Maz: [106  99 125  85 106 154 110]
sosi: [168  87 163 122 138 146 153]
feza: [165 151 169  91  81 132 103]
Zibi: [103 173 153  94 110 106 113]
Zomi: [110  96 174 166 156 172 104]
tam: [170 129  82 116 129 129 152]
vilo: [105  75 123 141 127 155 164]
Nevev: [ 94 103 110 173 114 153 106]
order: [ 94 103 106 110 114 153 173] -> Nevev
again tam:  -> [129]
again Maz:  -> [106]

Libe: [120 132 132 132]
gulu: [138 127 129 112]
savol: [ 92  92  92 132]
Bufek: [108 185 144 107]
kegot: [141 127 131 107]
nek: [135 152 131 126]
find: [152 131 126] -> nek
again savol:  -> [92]
find: [135 152 131] -> nek
again Libe:  -> [132]
order: [107 131 127 141] -> kegot

dinuk: [161 123  93 140 114 154 135 141 112 121 117 131 134 122 128 130 128 127
 120 154 120 134 143  73 162 107 128 136 133 128  96 118 121 136 151 111]
Bepen: [121 106 141 169 139 150 143 160 100 107 128 120 126 104 157 121 113 107
 157 129 107 128 133 133 129 114 145  86 110  88 108 123  99 121 101 139]
Fonu: [112 117  73  93 128 131 136 161 143 135 136 121 128  96 120 141 134 122
 107 114 154 123 140 128 151 162 154 127 112 133 134 121 128 120 130 118]
order: [118 130 120 128 121 134 133 112 127 154 162 151 128 140 123 154 114 107
 122 134 141 120  96 128 121 136 135 143 161 136 131 128  93  73 117 112] -> Fonu
find: [121 106 141 169 139 150 143 160 100 107 128 120 126 104 157 121 113 107
 157 129 107 128 133 133 129 114 145  86 110  88 108 123  99 121 101 139] -> Bepen
rest: [121 128  96] -> [120 141 134 122 107 114 154 123 140 128 151 162 154 127 112 133 134 121
 128 120 130 118]
order: [ 73  93  96 107 111 112 114 117 118 120 120 121 121 122 123 127 128 128
 128 128 130 131 133 134 134 135 136 136 140 141 143 151 154 154 161 162] -> dinuk

Tur: [123 109 128 120 128 129  98 119 157 113 129 131  98 128 128 132 124 123
 139 133 132 126  87 135 128 119 144 106 141 139 108 117 164 108 163 147
 129 116 129 131 128 127 139 124 104 120 151 110 126 131 128 117 137  91
 136 126 129 153 148]
Tanef: [116 143 104 128 126 117 133 138 114 143 135 114 140 145 104 145 128 122
 102 133 128 131 142 134 142 138 122 137 119 128 156 128 128 137 131 128
 120 160 142 128 139  92  93 137 116  95 130 150 132 128 116 128 139 128
 132 112 125 128 110]
Giti: [120 106 130 127 122 129 100 120 128  97 132 120  99 118  99 123 129 107
 145 125 131 128 103 133 138 127 128 128 151 144 120 128 154 107 153 143
 128 113 121 135 112 139 128 132 117 122 132 108 131 139 116 128 128  89
 137 128 130 160 148]
mukid: [130 147 128 120 111 128 126 119 116 162 128 128 157 127 139 148 134 140
 113 131 146 116 150 146 118 124 115 133 123 104 133 118 105 128 128 129
 139 139 128 130 125  90 134 104 111  97 144 154 134 119 124 154 103 167
 130 128 136 110 108]
Zit: [123 108 131 135 121 132 107 119 148  89 132 115 106 113 115 113 132 100
 150 118 128 128 122 130 142 132 151 128 157 146 127 147 144 109 138 137
 137 107 128 136 116 151 130 134 132 129 116 108 128 142 111 120 115  93
 135 130 132 160 146]
Ded: [117 140 115 124 137 117 144 146 110 133 134 107 136 149 109 135 128 119
 105 128 141 138 128 123 147 143 122 142 128 123 160 116  96 128 120 121
 113 160 133 133 148 110 128 151 131 113 116 144 128 136 119 123 128 159
 128 128 120 121 128]
Tubig: [122 146 100 116 128 122 127 128 116 156 132 127 128 143 117 151 128 132
 105 133 153 123 144 143 130 131 119 133 128 107 138 109 100 135 134 130
 129 153 147 134 131 143 128 119 108  89 142 155 133 125 119 145 122 169
 132 124 131 116 108]
Mela: [130 114 139 118 129 130 106 120 152 131 124 145 103 128 109 136 116 142
 135 139 125 125  81 131 111 112 133 128 127 133  96 110 170 115 159 128
 126 116 133 128 109 125 152 117 128 130 128 112 120 121 144 128 143  96
 131 131 128 138 145]
find: [130 147 128 120 111 128 126 119 116 162 128 128 157 127 139 148 134 140
 113 131 146 116 150 146 118 124 115 133 123 104 133 118 105 128 128 129
 139 139 128 130 125  90 134 104 111  97 144 154 134 119 124 154 103 167
 130 128 136 110 108] -> mukid

vut: [123 132 126 129 121 131 130 131 131 133 123 134 123 134 125 125 133 135
 128 129 137]
lok: [129 130 121 127 137 132 123 133 125 130 131 133 130 135 134  97 129 131
 123 128 125]
Fero: [128 127 127 127 127 128 129 130 127 127 129 129 128 128 126 129 128 129
 130 126 129]
kis: [131 128 132 123 134 131 133 116 130 118 141 110 122 111 147 145 110 117
 145 112 109]
figik: [130 128 129 129 127 129 127 127 129 128 128 127 128 127 129 129 127 127
 130 128 126]
Zodi: [123 129 129 125 137 126 133 132 128 130 123 134 131 133 121 125 134 132
 123 131 135]
find: [129 130 121 127 137 132 123 133 125 130 131 133 130 135 134  97 129 131
 123 128 125] -> lok
find: [130 128 129 129 127 129 127 127 129 128 128 127 128 127 129 129 127 127
 130 128 126] -> figik
find: [132 128 130 123 134 131 133] -> Zodi
order: [129 129 127 127 130 128 126 130 128 129 129 127 129 127 127 129 128 128
 127 128 127] -> figik
order: [131 133 123 134 123 134 125 125 133 135 128 129 137 123 132 126 129 121
 131 130 131] -> vut
order: [131 135 123 129 129 125 137 126 133 132 128 130 123 134 131 133 121 125
 134 132 123] -> Zodi

nis: [139 142 158 148 137 151 139 134 146]
nire: [138 158 131 161 146 157 135 147 138]
Num: [137 153 146 141 132 137 166 133 141]
vabus: [135 161 146 158 138 146 157 131 138]
lum: [131 142 138 135 134 134 140 130 131]
Mez: [133 138 146 137 133 137 154 130 137]
find: [138 158 131 161 146 157 135 147 138] -> nire
rest: [146 137 133 137] -> [154 130 137]
order: [131 135 138 138 146 146 157 158 161] -> vabus
again nis:  -> [139]
again nire:  -> [138]

Fatud: [150 168 167  86 103]
bap: [146 132 143 101 122]
bim: [114 110 114 148 133]
sovi: [145 128 159 100 124]
fel: [105 132 126 130  85]
dunif: [145 128 133 143  89]
bizi: [161 161 163  99 129]
kam: [ 89  83  82 154 130]
dufo: [143 122 132 100 146]
fip: [145 128 132  91 101]
again bizi:  -> [161]
rest: [168 167] -> [ 86 103]
find: [154 130] -> kam
order: [146 100 132 122 143] -> dufo
order: [143 146 101 132 122] -> bap

bule: [137 145 137 155 120 128 131 131 114 116 144 133 137]
ribis: [137 139 142 117 148 140 117 127 141 140 139 130 134]
tig: [ 98 121 117 116 151 113 133 102 142 102 160 167 130]
Nimu: [132 144 105 116 148 113 130 123 115 111 145 145 159]
tepe: [123 140 154 148 138 108 145 102 110 145 116 118 137]
Dal: [111 145 125 113 145 123 144 111 158 132 130 115 105]
tifu: [107 139 158 128 135 131 148 109  98 127 148 133 141]
kun: [118  72 144 140 136 111 137 111 135 117 120 114 106]
Fak: [143 103 151 121 145 101 156 156 138 145 127 131 142]
order: [159 132 144 105 116 148 113 130 123 115 111 145 145] -> Nimu
rest: [117 148] -> [140 117 127 141 140 139 130 134]
find: [138 145] -> Fak
order: [ 72 106 111 111 114 117 118 120 135 136 137 140 144] -> kun
find: [145 102 110 145 116] -> tepe
rest: [145 101 156 156] -> [138 145 127 131 142]

bozug: [122 122 121 122 126]
pepu: [122 132 128 125 141]
gaken: [140 132 128 125 122]
rest: [140 132 128] -> [125 122]
find: [122 122 121 122 126] -> bozug
order: [122 125 128 132 140] -> gaken
order: [141 125 128 132 122] -> pepu
rest: [122 121] -> [122 126]
rest: [121 122] -> [126]
find: [122 122] -> bozug

geku: [122 101 111  99 155 127 105 121 144 136 120 121 124 133 145 128 104 148
 122 135 131 138 121 160 120 151 133 123 148 141 161 160 130 129 138  84
 112  99 108 130 116  98 137 119 121]
dad: [119 142 106 132 127 137 140 115 123 112 155 106 154 105 113 121 139 132
 112 167 133 118 165 123 137 123 130  96 112 145  89 157 119 113 117 100
 136 115 133 117 138 122 134 145 148]
Pefu: [133 132 128 116 115 119 136 132 143 138 139 113 160 111 119 127 127 137
 137 128 108 134 165 121 141 118 134 111 123 128  92 104 127  89 145 130
 166 118 147 105 137 138 141 130 149]
silu: [119 148 108 130 122 136 141 121 119 131 155 112 160  99 104 121 133 129
 121 160 121 122 161 123 133 111 128  98 120 151  84 127 138  99 116 105
 148 124 145 101 130 144 135 138 137]
find: [ 98 137 119] -> geku
rest: [133 111 128  98 120] -> [151  84 127 138  99 116 105 148 124 145 101 130 144 135 138 137]
find: [160 130 129 138  84] -> geku
rest: [128  92 104 127] -> [ 89 145 130 166 118 147 105 137 138 141 130 149]
find: [ 84 127 138  99 116 105 148] -> silu
order: [ 84  98  99  99 101 104 105 108 111 112 116 119 119 120 121 121 121 121
 122 122 123 124 127 128 129 130 130 131 133 133 135 136 137 138 138 141
 144 145 148 148 151 155 160 160 161] -> silu

rinag: [144 127 109 156 137 146 116 121 133 177 114 131 115 136 116 126 115 152
 150 150 141 131 144 115  81 119 127 110 118 154 127 148 148 125  89 150
 161]
sal: [133 131 117 138 130 136 120 124 132 157 120 130 122 134 126 126 123 146
 140 141 137 126 142 123 105 125 125 124 125 135 126 137 139 120 114 130
 144]
Zub: [141 129 109 151 136 146 116 121 136 179 112 131 119 140 119 127 117 155
 150 153 145 131 149 115  87 122 126 115 121 149 127 147 149 121  92 140
 159]
vodo: [143 126 107 155 137 145 117 122 136 176 112 130 116 139 116 128 115 152
 148 153 142 132 144 114  85 121 128 109 119 154 127 149 150 126  88 148
 162]
Lato: [136 127 118 143 129 133 122 124 129 151 123 129 118 128 121 127 119 140
 137 136 130 127 133 121 100 123 129 115 120 143 127 139 138 128 108 144
 145]
Kibu: [132 129 115 137 130 135 121 124 136 157 117 128 125 139 126 130 122 147
 137 146 138 129 142 122 111 129 128 123 127 134 127 138 143 121 112 125
 146]
Zedu: [142 128 107 153 137 148 116 122 136 179 111 130 118 141 118 127 117 155
 149 155 145 132 148 115  87 122 126 114 121 151 127 148 150 123  90 142
 161]
gavud: [139 125 116 147 132 135 122 125 130 152 121 129 118 130 118 128 118 139
 137 138 131 129 132 119  99 122 130 112 119 147 128 141 141 131 103 148
 149]
Suzed: [129 117 108 115 116 150 114 116 122 142 156 121 144 144 137 136 131 109
 136 177 132 133 127 137 146 115 129 131 135 129 144 103 121 152 121 128
 126]
Pasa: [144 127 109 156 137 146 116 121 133 177 114 131 115 136 116 126 115 152
 150 135 131 129 132 121 103 122 129 117 121 142 128 138 136 129 108 144
 144]
order: [ 87  92 109 112 115 115 116 117 119 119 121 121 121 122 126 127 127 129
 131 131 136 136 140 140 141 145 146 147 149 149 149 150 151 153 155 159
 179] -> Zub
order: [144 144 108 129 136 138 128 142 121 117 129 122 103 121 132 129 131 135
 150 152 115 126 116 136 115 131 114 177 133 121 116 146 137 156 109 127
 144] -> Pasa

